Below is a small trained network, with its code and all its weights. Each question gives an input and a class and asks what happens when units are switched off, that is, made to give their printed mean instead of their output.

import numpy as np


def w(rows, s, z=0):
    codes = np.array(rows[::2]) - 128.0
    scale = np.full(codes.shape[1], s)
    scale[-1] = z or s
    return codes * scale


def f(y):
    return y / 2 * (1 + np.tanh(0.7978845608 * (y + 0.044715 * y**3)))


def log_softmax(a):
    a = a - a.max(-1, keepdims=True)
    return a - np.log(np.exp(a).sum(-1, keepdims=True))


def net(x, mask):
    res = np.array(x, float).reshape(1, 7) / 4 @ E
    y = f(res @ A[0][:, :-1].T + A[0][:, -1])
    res = res + np.where(mask, y, B[0][:, -1]) @ B[0][:, :-1]
    return log_softmax(res[-1] @ U[:, :-1].T + U[:, -1])


A, B = {}, {}
E = w([
[136,163,101,201,43,57,143],'x0',
[129,128,128,128,128,129,129],'x1',
[142,133,175,199,164,182,105],'x2',
[129,128,130,128,128,129,128],'x3',
[210,112,45,136,112,147,6],'x4',
[55,86,49,160,144,220,183],'x5',
[137,203,113,97,143,190,164],'x6',
],0.011)
A[0] = w([
[74,34,155,205,96,52,119,101],'neuron 1',
[110,114,44,191,124,210,134,53],'neuron 2',
[120,116,158,37,199,148,113,24],'neuron 3',
[91,31,147,43,216,105,139,106],'neuron 4',
[24,103,192,28,126,92,174,86],'neuron 5',
[77,142,209,161,50,121,194,74],'neuron 6',
[187,129,156,63,48,128,45,151],'neuron 7',
[143,39,127,145,204,40,147,53],'neuron 8',
[153,175,101,167,63,112,176,2],'neuron 9',
[134,222,220,117,162,81,92,20],'neuron 10',
[86,82,88,178,175,149,187,32],'neuron 11',
[83,47,107,85,119,45,141,160],'neuron 12',
[97,179,145,253,67,72,156,147],'neuron 13',
[29,115,79,76,64,151,119,74],'neuron 14',
[124,128,155,41,114,58,133,187],'neuron 15',
[121,255,127,147,178,142,147,157],'neuron 16',
[142,29,201,193,147,136,116,133],'neuron 17',
[78,151,251,162,127,158,135,58],'neuron 18',
[133,96,219,114,201,186,93,104],'neuron 19',
],0.0098,0.0053)
B[0] = w([
[173,150,106,112,156,185,181,215],'neuron 1',
[124,83,140,163,179,105,120,252],'neuron 2',
[198,87,151,137,16,121,164,197],'neuron 3',
[144,124,203,127,42,162,108,229],'neuron 4',
[152,84,68,109,181,127,2,243],'neuron 5',
[162,48,49,104,159,105,37,223],'neuron 6',
[95,144,120,152,192,86,93,239],'neuron 7',
[212,128,142,90,134,110,182,162],'neuron 8',
[208,101,190,83,57,108,139,177],'neuron 9',
[108,93,214,199,252,76,177,202],'neuron 10',
[162,119,183,218,162,36,175,202],'neuron 11',
[115,199,107,96,154,166,159,211],'neuron 12',
[84,57,195,97,29,217,111,254],'neuron 13',
[68,116,192,155,215,129,145,196],'neuron 14',
[62,164,163,180,167,154,169,220],'neuron 15',
[163,215,57,53,161,189,199,203],'neuron 16',
[122,244,78,53,190,203,191,202],'neuron 17',
[101,95,91,79,188,106,42,194],'neuron 18',
[101,111,223,94,47,128,83,235],'neuron 19',
],0.0088)
U = w([
[201,85,43,105,175,96,15,8],'0',
[81,126,200,202,202,69,218,10],'1',
[174,103,191,82,20,113,169,15],'2',
[63,205,126,99,161,162,150,254],'3',
[237,207,93,23,188,148,254,54],'4',
],0.01,0.0078)

Each question gives the input, the list of numbers given to net, and the class t.
The units are the neurons (one row each of A and B). Each row of codes is followed by its name. A weight is (code - 128) times the scale printed after its matrix; where a second scale follows, it is the last column's (A, B and U).
mask holds one flag per neuron, in row order. A switched-off neuron (its flag False) gives its mean, the last column of its row in B, instead of its output. The means were averaged over made-up inputs and are rounded, as every weight is.
A unit's drop is (log p(t) with every unit on - log p(t) with that unit switched off) / (log p(t) with every unit on - log p(t) with every unit switched off).
The circuit of an input: a set's keep is (log p(t) with only the set's units on - log p(t) with every unit switched off) / (log p(t) with every unit on - log p(t) with every unit switched off). Starting from the 12 units with the biggest drops (on a tie, the unit counted first), units are removed one at a time, each time the one whose removal leaves the highest keep (on an exact tie, the one counted first), for as long as the keep stays at least 0.8.
units of the circuit, in order: the units of the circuit, biggest drop first
most important unit: the unit with the biggest drop
top k neurons: the k neurons with the biggest drops, biggest first
drop when u is switched off: that unit's drop, to one decimal
input [7,8,6,5,-8,-7,-1], class 0: units of the circuit, in order => (neuron 6)
input [-8,2,8,-3,5,8,8], class 1: top 3 neurons => (neuron 2; neuron 11; neuron 13)
input [-7,-5,6,0,2,6,-8], class 4: top 4 neurons => (neuron 17; neuron 13; neuron 8; neuron 1)
input [-3,4,-6,3,1,-2,3], class 3: units of the circuit, in order => (neuron 15; neuron 8)
input [-8,-4,-1,6,4,-7,6], class 2: top 2 neurons => (neuron 3; neuron 19)
input [-4,1,4,-8,-5,-5,3], class 0: units of the circuit, in order => (neuron 18; neuron 5)
input [5,2,7,-8,-2,-3,-6], class 3: top 2 neurons => (neuron 13; neuron 17)
input [-1,1,1,-1,-4,3,-6], class 4: units of the circuit, in order => (neuron 17; neuron 1)
input [7,6,0,-5,-1,-2,-8], class 4: top 4 neurons => (neuron 1; neuron 17; neuron 12; neuron 19)
input [-7,0,-5,3,-1,-8,-6], class 1: top 3 neurons => (neuron 15; neuron 10; neuron 7)
input [5,1,6,-3,3,-6,-4], class 1: top 2 neurons => (neuron 10; neuron 7)
input [6,7,3,-1,-7,-7,3], class 0: top 2 neurons => (neuron 6; neuron 18)
input [5,-8,-4,-7,7,4,-8], class 4: units of the circuit, in order => (neuron 1; neuron 12)
input [8,-4,7,8,-4,6,0], class 2: most important unit => neuron 13
input [7,-3,6,0,-5,5,4], class 2: top 2 neurons => (neuron 13; neuron 5)
input [-4,-8,-2,5,-5,8,4], class 1: top 2 neurons => (neuron 11; neuron 14)
input [-5,1,-3,-4,-3,0,2], class 2: units of the circuit, in order => (neuron 3; neuron 4)
input [8,7,6,-7,7,3,3], class 2: top 2 neurons => (neuron 13; neuron 5)
input [6,1,-1,-7,-7,0,-2], class 0: top 2 neurons => (neuron 6; neuron 5)
input [4,1,-4,5,-4,2,-8], class 4: units of the circuit, in order => (neuron 1)
input [-8,3,7,-1,-8,-7,7], class 0: top 3 neurons => (neuron 18; neuron 5; neuron 6)
input [6,3,4,-2,-6,3,7], class 4: top 4 neurons => (neuron 16; neuron 19; neuron 5; neuron 9)
input [-1,-5,-5,-1,-1,-5,1], class 1: top 2 neurons => (neuron 10; neuron 15)
input [1,-8,-1,6,3,0,-5], class 4: drop when neuron 6 is switched off => 0.1
input [-1,0,-4,7,-8,3,-2], class 0: drop when neuron 5 is switched off => 0.5
input [-3,-1,-1,-5,-3,6,-1], class 1: drop when neuron 4 is switched off => 0.0
input [8,3,-7,2,3,0,0], class 2: most important unit => neuron 9
input [7,3,7,-8,4,-2,-7], class 2: drop when neuron 13 is switched off => 2.6
